Below are the code and all the weights of a small trained network. Each question names an input and a target symbol and asks about switching units off, where a switched-off unit gives its printed mean instead of its output.

import numpy as np


def w(rows, s, z=0):
    codes = np.array(rows[::2]) - 128.0
    scale = np.full(codes.shape[1], s)
    scale[-1] = z or s
    return codes * scale


def f(y):
    return np.maximum(y, 0)


def softmax(a):
    e = np.exp(a - a.max(-1, keepdims=True))
    return e / e.sum(-1, keepdims=True)


def log_softmax(a):
    a = a - a.max(-1, keepdims=True)
    return a - np.log(np.exp(a).sum(-1, keepdims=True))


def net(x, mask):
    ids = ['αβγδεθλμξπστφψ'.index(c) for c in x.split()]
    T = len(ids)
    res = E[ids] + P[:T]
    u = 0
    for l in range(2):
        q, k, v = (res @ M[l].T for M in (Q, K, V))
        z = softmax(np.where(np.tri(T) > 0, q @ k.T / 2**0.5, -1e9)) @ v
        res = res + np.where(mask[u], z, O[l][:, -1]) @ O[l][:, :-1]
        u += 1
        y = f(res @ A[l][:, :-1].T + A[l][:, -1])
        res = res + np.where(mask[u : u + 12], y, B[l][:, -1]) @ B[l][:, :-1]
        u += 12
    return log_softmax(res[-1] @ U[:, :-1].T + U[:, -1])


Q, K, V, O, A, B = {}, {}, {}, {}, {}, {}
E = w([
[160,103,138,166,102],'α',
[81,86,120,106,91],'β',
[151,111,75,146,142],'γ',
[152,107,117,165,113],'δ',
[143,159,110,133,120],'ε',
[88,82,106,125,77],'θ',
[111,58,105,116,112],'λ',
[143,146,128,114,121],'μ',
[85,166,115,171,4],'ξ',
[145,61,101,71,122],'π',
[160,101,113,200,147],'σ',
[136,161,71,76,79],'τ',
[121,107,143,214,162],'φ',
[102,157,78,97,123],'ψ',
],0.023)
P = w([
[255,127,169,123,123],'0',
[153,97,64,121,102],'1',
[170,88,27,178,195],'2',
[112,113,90,124,162],'3',
[12,110,172,55,90],'4',
[125,156,44,176,137],'5',
[34,145,127,97,106],'6',
[96,180,113,153,162],'7',
[81,172,154,128,165],'8',
[61,169,145,119,148],'9',
],0.0071)
Q[0] = w([
[62,130,39,225,3],'0.h0',
[142,207,72,141,123],'0.h0',
],0.0055)
K[0] = w([
[32,194,179,254,157],'0.h0',
[113,204,160,108,108],'0.h0',
],0.0087)
V[0] = w([
[141,122,236,94,255],'0.h0',
[33,110,68,200,177],'0.h0',
],0.005)
O[0] = w([
[178,148,4,216,113,2],'0.h0',
[168,152,99,168,120,136],'0.h0',
],0.015,0.012)
A[0] = w([
[158,108,160,105,183,234],'0.n0',
[145,96,191,221,60,246],'0.n1',
[88,150,48,255,162,15],'0.n2',
[143,225,117,57,180,140],'0.n3',
[235,188,69,69,224,198],'0.n4',
[152,183,100,100,56,55],'0.n5',
[144,108,244,104,91,39],'0.n6',
[15,99,170,104,99,52],'0.n7',
[44,92,96,252,74,171],'0.n8',
[182,156,106,182,69,70],'0.n9',
[124,51,109,77,108,9],'0.n10',
[156,144,78,180,192,253],'0.n11',
],0.0079,0.0026)
B[0] = w([
[81,63,190,176,86,153],'0.n0',
[45,92,108,127,187,163],'0.n1',
[92,173,161,91,62,130],'0.n2',
[73,59,105,101,51,149],'0.n3',
[93,143,157,113,24,132],'0.n4',
[146,123,182,71,151,139],'0.n5',
[148,64,86,109,170,239],'0.n6',
[189,146,112,181,162,251],'0.n7',
[169,70,169,172,219,135],'0.n8',
[112,71,80,117,254,130],'0.n9',
[149,237,115,154,137,147],'0.n10',
[111,169,172,22,87,131],'0.n11',
],0.0064,0.02)
Q[1] = w([
[186,174,151,104,101],'1.h0',
[254,192,159,98,86],'1.h0',
],0.0087)
K[1] = w([
[202,42,14,80,97],'1.h0',
[93,79,122,254,87],'1.h0',
],0.0043)
V[1] = w([
[156,147,204,196,157],'1.h0',
[2,142,114,106,133],'1.h0',
],0.0084)
O[1] = w([
[183,217,249,187,100,109],'1.h0',
[2,249,120,128,85,253],'1.h0',
],0.0093,0.0055)
A[1] = w([
[143,90,139,223,157,205],'1.n0',
[100,183,104,111,137,252],'1.n1',
[188,130,181,85,158,18],'1.n2',
[187,146,167,115,70,150],'1.n3',
[201,133,132,170,170,131],'1.n4',
[173,151,167,106,122,22],'1.n5',
[155,134,196,84,77,75],'1.n6',
[148,96,41,237,8,106],'1.n7',
[199,98,94,112,138,165],'1.n8',
[192,201,147,164,140,103],'1.n9',
[122,16,145,101,114,203],'1.n10',
[58,108,75,175,227,212],'1.n11',
],0.011,0.0029)
B[1] = w([
[140,247,82,109,150,143],'1.n0',
[73,128,171,136,135,181],'1.n1',
[195,109,203,78,133,143],'1.n2',
[253,131,95,80,38,136],'1.n3',
[69,147,110,65,167,130],'1.n4',
[193,92,153,46,139,131],'1.n5',
[127,110,102,228,139,213],'1.n6',
[209,172,231,131,65,129],'1.n7',
[63,83,57,189,135,131],'1.n8',
[124,120,132,64,113,129],'1.n9',
[143,188,137,60,166,250],'1.n10',
[198,177,196,84,76,178],'1.n11',
],0.0065,0.011)
U = w([
[187,179,152,36,96,209],'α',
[50,171,118,144,108,130],'β',
[134,126,99,135,155,75],'γ',
[117,15,208,160,140,119],'δ',
[169,144,113,134,68,168],'ε',
[158,155,123,147,140,123],'θ',
[178,255,131,138,53,109],'λ',
[163,130,119,120,82,126],'μ',
[150,144,106,134,151,80],'ξ',
[153,146,126,117,133,1],'π',
[147,134,111,129,146,66],'σ',
[152,149,124,115,116,30],'τ',
[168,114,132,124,96,70],'φ',
[133,97,98,123,182,123],'ψ',
],0.009,0.0062)

Each question gives the input, a string of symbols that net reads in full, and the target symbol t.
The units are the heads (2 rows each of Q, K, V and O) and the neurons (one row each of A and B). Each row of codes is followed by its name. A weight is (code - 128) times the scale printed after its matrix; where a second scale follows, it is the last column's (O, A, B and U).
mask holds one flag per unit, layer by layer, with each layer's heads first. A switched-off unit (its flag False) gives its mean, the last column of its rows in O or B, instead of its output. The means were averaged over made-up inputs and are rounded, as every weight is.
A unit's drop is (log p(t) with every unit on - log p(t) with that unit switched off) / (log p(t) with every unit on - log p(t) with every unit switched off).
The circuit of an input: a set's keep is (log p(t) with only the set's units on - log p(t) with every unit switched off) / (log p(t) with every unit on - log p(t) with every unit switched off). Starting from the 12 units with the biggest drops (on a tie, the unit counted first), units are removed one at a time, each time the one whose removal leaves the highest keep (on an exact tie, the one counted first), for as long as the keep stays at least 0.8.
units of the circuit, in order: the units of the circuit, biggest drop first
top k neurons: the k neurons with the biggest drops, biggest first
top k neurons in layer l: the k neurons of layer l with the biggest drops, biggest first
drop when u is switched off: that unit's drop, to one decimal
input β μ μ λ, target α: top 2 neurons in layer 1 => 1.n11, 1.n6
input ε ξ δ ε σ ψ ξ β ε, target β: top 4 neurons => 0.n7, 0.n6, 0.n3, 1.n11
input ξ ξ ε, target δ: units of the circuit, in order => 0.h0, 0.n0
input δ δ ψ, target β: top 4 neurons => 0.n7, 0.n6, 0.n4, 1.n1
input ξ τ β π β ε ξ α ψ τ, target β: units of the circuit, in order => 0.n3, 1.h0, 1.n1
input α ε ξ μ τ β μ ξ σ φ, target λ: units of the circuit, in order => 1.n11, 0.h0
input α φ ε, target λ: units of the circuit, in order => 0.h0, 0.n6
input ε δ ψ ε θ, target α: top 2 neurons in layer 1 => 1.n11, 1.n6
input ξ ξ θ λ ε ε ε ε, target β: top neuron => 0.n3
input ξ μ β, target α: top 3 neurons => 1.n6, 1.n11, 1.n10
input ξ σ ξ ξ τ τ δ, target α: units of the circuit, in order => 1.n11, 1.n10, 1.h0
input ε α δ, target α: top 3 neurons => 1.n6, 1.n0, 1.n11
input ξ ξ γ, target α: top 2 neurons => 1.n10, 1.n2
input ξ ε φ φ ξ, target λ: units of the circuit, in order => 0.h0
input τ τ σ, target α: top 2 neurons => 1.n11, 0.n7
input γ τ ξ, target α: top 2 neurons => 1.n11, 0.n1
input α ξ π ε ε β ξ ε θ φ, target λ: top 2 neurons in layer 1 => 1.n11, 1.n0
input τ σ ξ, target α: top 2 neurons => 0.n1, 1.n11
input ε β α α α ξ ξ, target δ: top 3 neurons in layer 0 => 0.n7, 0.n3, 0.n1
input δ ε τ γ μ ε τ ψ τ, target β: top 2 neurons => 0.n7, 0.n6
input ψ β τ φ α, target α: top 3 neurons in layer 0 => 0.n7, 0.n1, 0.n10
input θ μ ξ μ λ, target α: top neuron in layer 1 => 1.n6
input ξ μ β ξ ξ ξ ε, target δ: top 2 neurons in layer 0 => 0.n7, 0.n0
input ξ ξ ξ σ ξ ξ ε ξ, target δ: drop when 1.n10 is switched off => 0.3
input θ τ ε β, target α: drop when 0.n6 is switched off => -0.3
input δ τ ξ φ, target α: drop when 0.n8 is switched off => 0.1
input γ τ ε ξ ε ξ φ, target α: drop when 1.n11 is switched off => 0.8
input α ε ξ θ, target α: top neuron in layer 1 => 1.n10
